[[128 127 134 105 125 105 115 122 137 118 108]
 [118 131 126 131 126 131 131 134 131 140 120]
 [120 121 127 101 139 101 120 126 146 115 118]
 [120 119 124 104 142 104 122 127 145 117 122]
 [128 128 128 127 128 127 128 127 129 126 126]
 [128 128 135 105 126 105 115 122 137 118 108]]
->
[[128 128 135 105 126 105 115 122 137 118 108]
 [128 127 134 105 125 105 115 122 137 118 108]
 [118 131 126 131 126 131 131 134 131 140 120]
 [120 121 127 101 139 101 120 126 146 115 118]
 [120 119 124 104 142 104 122 127 145 117 122]
 [128 128 128 127 128 127 128 127 129 126 126]]

[[130 148 114 125 115 102 140 138 140 121]
 [134 147 117 129 113 106 144 142 144 118]
 [121 130 146 144 114 138 132 114 150 118]
 [106 141 117 109 135 112 103 103 108 148]
 [152 117 136 146 121 141 154 156 147 108]
 [140 121 116 118 143 126 128 146 109 135]
 [151 114 137 145 123 144 152 154 144 109]]
->
[[151 114 137 145 123 144 152 154 144 109]
 [130 148 114 125 115 102 140 138 140 121]
 [134 147 117 129 113 106 144 142 144 118]
 [121 130 146 144 114 138 132 114 150 118]
 [106 141 117 109 135 112 103 103 108 148]
 [152 117 136 146 121 141 154 156 147 108]
 [140 121 116 118 143 126 128 146 109 135]]

[[125 107 131 127 125 127 131 127 128 132]
 [101 129 127 126 101 126 127 126 104 127]
 [128 131 156 102 128 102 156 102 127 156]
 [116 141 139 113 116 113 139 113 114 139]
 [102 127 123 130 102 130 123 130 104 123]
 [123 148 119 133 123 133 120 133 122 120]]
->
[[123 148 119 133 123 133 120 133 122 120]
 [125 107 131 127 125 127 131 127 128 132]
 [101 129 127 126 101 126 127 126 104 127]
 [128 131 156 102 128 102 156 102 127 156]
 [116 141 139 113 116 113 139 113 114 139]
 [102 127 123 130 102 130 123 130 104 123]]

[[124 124 127 125 132 129 128 125 156 129]
 [112 113 118 142 128 132 148 109 120 157]]
->
[[112 113 118 142 128 132 148 109 120 157]
 [124 124 127 125 132 129 128 125 156 129]]

[[129 154 129 130 130 134 157 145 129 132 130 129 133 128 128]
 [128 136 128 130 135 130 144 134 129 132 128 129 134 133 130]
 [128 149 129 128 132 135 133 137 128 130 129 128 132 130 129]]
->
[[128 149 129 128 132 135 133 137 128 130 129 128 132 130 129]
 [129 154 129 130 130 134 157 145 129 132 130 129 133 128 128]
 [128 136 128 130 135 130 144 134 129 132 128 129 134 133 130]]

[[127 125 127 105 128 105 127 125 149 149 127 125 129]
 [107 129 150 129 108 129 107 129 128 128 108 129 131]]
->
[[107 129 150 129 108 129 107 129 128 128 108 129 131]
 [127 125 127 105 128 105 127 125 149 149 127 125 129]]

[[128 128 132 127 129]
 [150 127 127 106 125]
 [126 145 111 127 113]
 [127 110 146 131 144]
 [107 125 133 149 135]
 [127 110 145 131 144]
 [130 126 127 128 129]
 [139 119 135 119 134]
 [126 111 145 132 144]
 [147 126 130 109 127]]
->
[[147 126 130 109 127]
 [128 128 132 127 129]
 [150 127 127 106 125]
 [126 145 111 127 113]
 [127 110 146 131 144]
 [107 125 133 149 135]
 [127 110 145 131 144]
 [130 126 127 128 129]
 [139 119 135 119 134]
 [126 111 145 132 144]]

[[122 100]
 [145 139]
 [122 100]
 [134 155]
 [122 100]
 [143 138]
 [134 155]
 [146 140]
 [146 141]
 [110 116]
 [111 117]]
->
[[111 117]
 [122 100]
 [145 139]
 [122 100]
 [134 155]
 [122 100]
 [143 138]
 [134 155]
 [146 140]
 [146 141]
 [110 116]]
---
[[110 150 154 158 103 147 156]
 [118 122 114 112 146 113 114]]
->
[[118 122 114 112 146 113 114]
 [110 150 154 158 103 147 156]]

[[125 129 128 126 123 117 134 145]
 [117 131 149 122 132 119 134 117]
 [133 122 130 120 138 155 137 113]
 [129 136 141 134 128 131 137 136]
 [124 117 125 120 127 121 139 139]
 [139 100 129 129 108 133 124 136]
 [123 101 124 122 129 122 146 134]
 [136 124 106 126 127 139 118 127]
 [128 132 134 127 129 132 138 137]]
->
[[139 100 129 129 108 133 124 136]
 [136 124 106 126 127 139 118 127]
 [133 122 130 120 138 155 137 113]
 [129 136 141 134 128 131 137 136]
 [128 132 134 127 129 132 138 137]
 [125 129 128 126 123 117 134 145]
 [124 117 125 120 127 121 139 139]
 [123 101 124 122 129 122 146 134]
 [117 131 149 122 132 119 134 117]]

[[136 123 144 122 121 138]
 [137 131 131 123 119 127]
 [125 149 112 148 143 124]
 [127 112 111 119 143 124]
 [140 132 112 146 131 124]
 [116 124 126 136 156 107]]
->
[[140 132 112 146 131 124]
 [137 131 131 123 119 127]
 [136 123 144 122 121 138]
 [127 112 111 119 143 124]
 [125 149 112 148 143 124]
 [116 124 126 136 156 107]]

[[123 118]
 [120 118]
 [139 137]
 [140 136]
 [150 147]
 [141 146]
 [142 140]
 [115 118]
 [138 142]
 [122 119]]
->
[[150 147]
 [142 140]
 [141 146]
 [140 136]
 [139 137]
 [138 142]
 [123 118]
 [122 119]
 [120 118]
 [115 118]]

[[133 141 115 138 123 113 123 121]
 [118 129 132 133 142 137 133 127]
 [120 128 134 139 120 123 123 141]
 [124 114 139 100 124 113 122 116]]
->
[[133 141 115 138 123 113 123 121]
 [124 114 139 100 124 113 122 116]
 [120 128 134 139 120 123 123 141]
 [118 129 132 133 142 137 133 127]]

[[130 132 120 121 130 147 131 121 112 130 141]
 [122 137 119 105 136 146 118 121 136 131 112]
 [139 111 112 136 139 145 111 141 105 118 112]
 [120 117 128 140 116 142 126 110 147 140 114]]
->
[[139 111 112 136 139 145 111 141 105 118 112]
 [130 132 120 121 130 147 131 121 112 130 141]
 [122 137 119 105 136 146 118 121 136 131 112]
 [120 117 128 140 116 142 126 110 147 140 114]]

[[127 141 124 144 145 127 125 132 137]
 [103 110 130 135 117 133 133 129 147]
 [135 140 138 119 132 134 138 155 120]
 [113 128 137 145 133 134 134 118 144]
 [133 115 132 120 111 130 133 152 135]]
->
[[135 140 138 119 132 134 138 155 120]
 [133 115 132 120 111 130 133 152 135]
 [127 141 124 144 145 127 125 132 137]
 [113 128 137 145 133 134 134 118 144]
 [103 110 130 135 117 133 133 129 147]]

[[106 117 121 114 108 131 155]
 [119 102 148 143 131 129 111]
 [101 130 109 120 139 111 144]
 [138 105 143 115 122 154 140]
 [155 152 114 128 140 108 108]]
->
[[155 152 114 128 140 108 108]
 [138 105 143 115 122 154 140]
 [119 102 148 143 131 129 111]
 [106 117 121 114 108 131 155]
 [101 130 109 120 139 111 144]]
